Here is a tiny trained network, its code and every weight. The questions are about switching its units off for an input and a class, where a switched-off unit gives its printed mean instead of its output.

import numpy as np


def w(rows, s, z=0):
    codes = np.array(rows[::2]) - 128.0
    scale = np.full(codes.shape[1], s)
    scale[-1] = z or s
    return codes * scale


def f(y):
    return np.maximum(y, 0)


def log_softmax(a):
    a = a - a.max(-1, keepdims=True)
    return a - np.log(np.exp(a).sum(-1, keepdims=True))


def net(x, mask):
    res = np.array(x, float).reshape(1, 6) / 4 @ E
    y = f(res @ A[0][:, :-1].T + A[0][:, -1])
    res = res + np.where(mask, y, B[0][:, -1]) @ B[0][:, :-1]
    return log_softmax(res[-1] @ U[:, :-1].T + U[:, -1])


A, B = {}, {}
E = w([
[114,155,87,168],'x0',
[209,155,126,60],'x1',
[150,230,126,182],'x2',
[123,109,157,154],'x3',
[82,132,253,116],'x4',
[58,178,88,112],'x5',
],0.011)
A[0] = w([
[175,85,142,76,76],'N1',
[204,113,147,103,103],'N2',
[157,87,137,107,79],'N3',
[59,86,172,164,205],'N4',
[78,155,44,147,213],'N5',
[175,106,207,150,199],'N6',
[133,31,141,126,234],'N7',
[113,6,156,55,155],'N8',
[121,164,77,138,180],'N9',
[128,224,164,129,224],'N10',
[238,141,133,107,252],'N11',
[137,248,145,105,254],'N12',
[135,105,75,101,99],'N13',
[120,124,76,182,112],'N14',
[118,149,95,152,107],'N15',
[63,157,192,174,171],'N16',
[174,150,122,130,84],'N17',
[99,106,40,243,180],'N18',
[100,194,90,65,208],'N19',
[166,117,100,168,47],'N20',
],0.014,0.0044)
B[0] = w([
[152,144,22,145,184],'N1',
[141,103,48,153,194],'N2',
[114,129,37,179,163],'N3',
[41,179,170,95,221],'N4',
[191,193,137,58,232],'N5',
[108,150,112,179,228],'N6',
[51,198,82,129,226],'N7',
[102,165,70,107,250],'N8',
[180,140,182,112,195],'N9',
[141,28,189,137,233],'N10',
[166,75,15,202,250],'N11',
[177,2,173,113,254],'N12',
[143,158,113,114,179],'N13',
[165,206,173,137,185],'N14',
[168,130,192,142,165],'N15',
[106,104,219,103,223],'N16',
[163,101,128,127,165],'N17',
[190,253,197,119,249],'N18',
[171,101,150,93,206],'N19',
[114,155,148,123,159],'N20',
],0.0091,0.012)
U = w([
[3,160,104,63,85],'0',
[157,137,100,129,155],'1',
[116,136,25,142,144],'2',
[73,124,155,236,254],'3',
[83,79,172,105,67],'4',
[141,91,113,46,220],'5',
[171,64,121,183,97],'6',
[206,202,153,166,43],'7',
],0.012,0.0043)

Each question gives the input, the list of numbers given to net, and the class t.
The units are the neurons (one row each of A and B). Each row of codes is followed by its name. A weight is (code - 128) times the scale printed after its matrix; where a second scale follows, it is the last column's (A, B and U).
mask holds one flag per neuron, in row order. A switched-off neuron (its flag False) gives its mean, the last column of its row in B, instead of its output. The means were averaged over made-up inputs and are rounded, as every weight is.
A unit's drop is (log p(t) with every unit on - log p(t) with that unit switched off) / (log p(t) with every unit on - log p(t) with every unit switched off).
The circuit of an input: a set's keep is (log p(t) with only the set's units on - log p(t) with every unit switched off) / (log p(t) with every unit on - log p(t) with every unit switched off). Starting from the 12 units with the biggest drops (on a tie, the unit counted first), units are removed one at a time, each time the one whose removal leaves the highest keep (on an exact tie, the one counted first), for as long as the keep stays at least 0.8.
units of the circuit, in order: the units of the circuit, biggest drop first
k most important neurons: the k neurons with the biggest drops, biggest first
drop when u is switched off: that unit's drop, to one decimal
input [4,-3,-2,-2,-6,-8], class 7: units of the circuit, in order	(N18)
input [-3,-8,2,3,1,1], class 0: units of the circuit, in order	(N4, N11)
input [-1,5,5,4,-7,-1], class 6: units of the circuit, in order	(N11, N12)
input [-3,3,-7,5,-2,8], class 0: units of the circuit, in order	(N11, N12)
input [2,0,-6,5,-2,8], class 0: units of the circuit, in order	(N12, N11)
input [1,-3,0,2,6,-1], class 0: units of the circuit, in order	(N4, N12)
input [2,2,-6,1,-5,3], class 7: 2 most important neurons	(N11, N5)
input [0,0,8,2,-3,-8], class 6: units of the circuit, in order	(N11, N5)
input [7,4,5,2,4,4], class 6: 2 most important neurons	(N4, N12)
input [2,6,-4,0,-8,3], class 7: drop when N9 is switched off	0.2
input [2,0,-1,2,6,3], class 4: drop when N7 is switched off	0.2
input [-7,4,5,-6,-1,6], class 6: drop when N8 is switched off	0.1
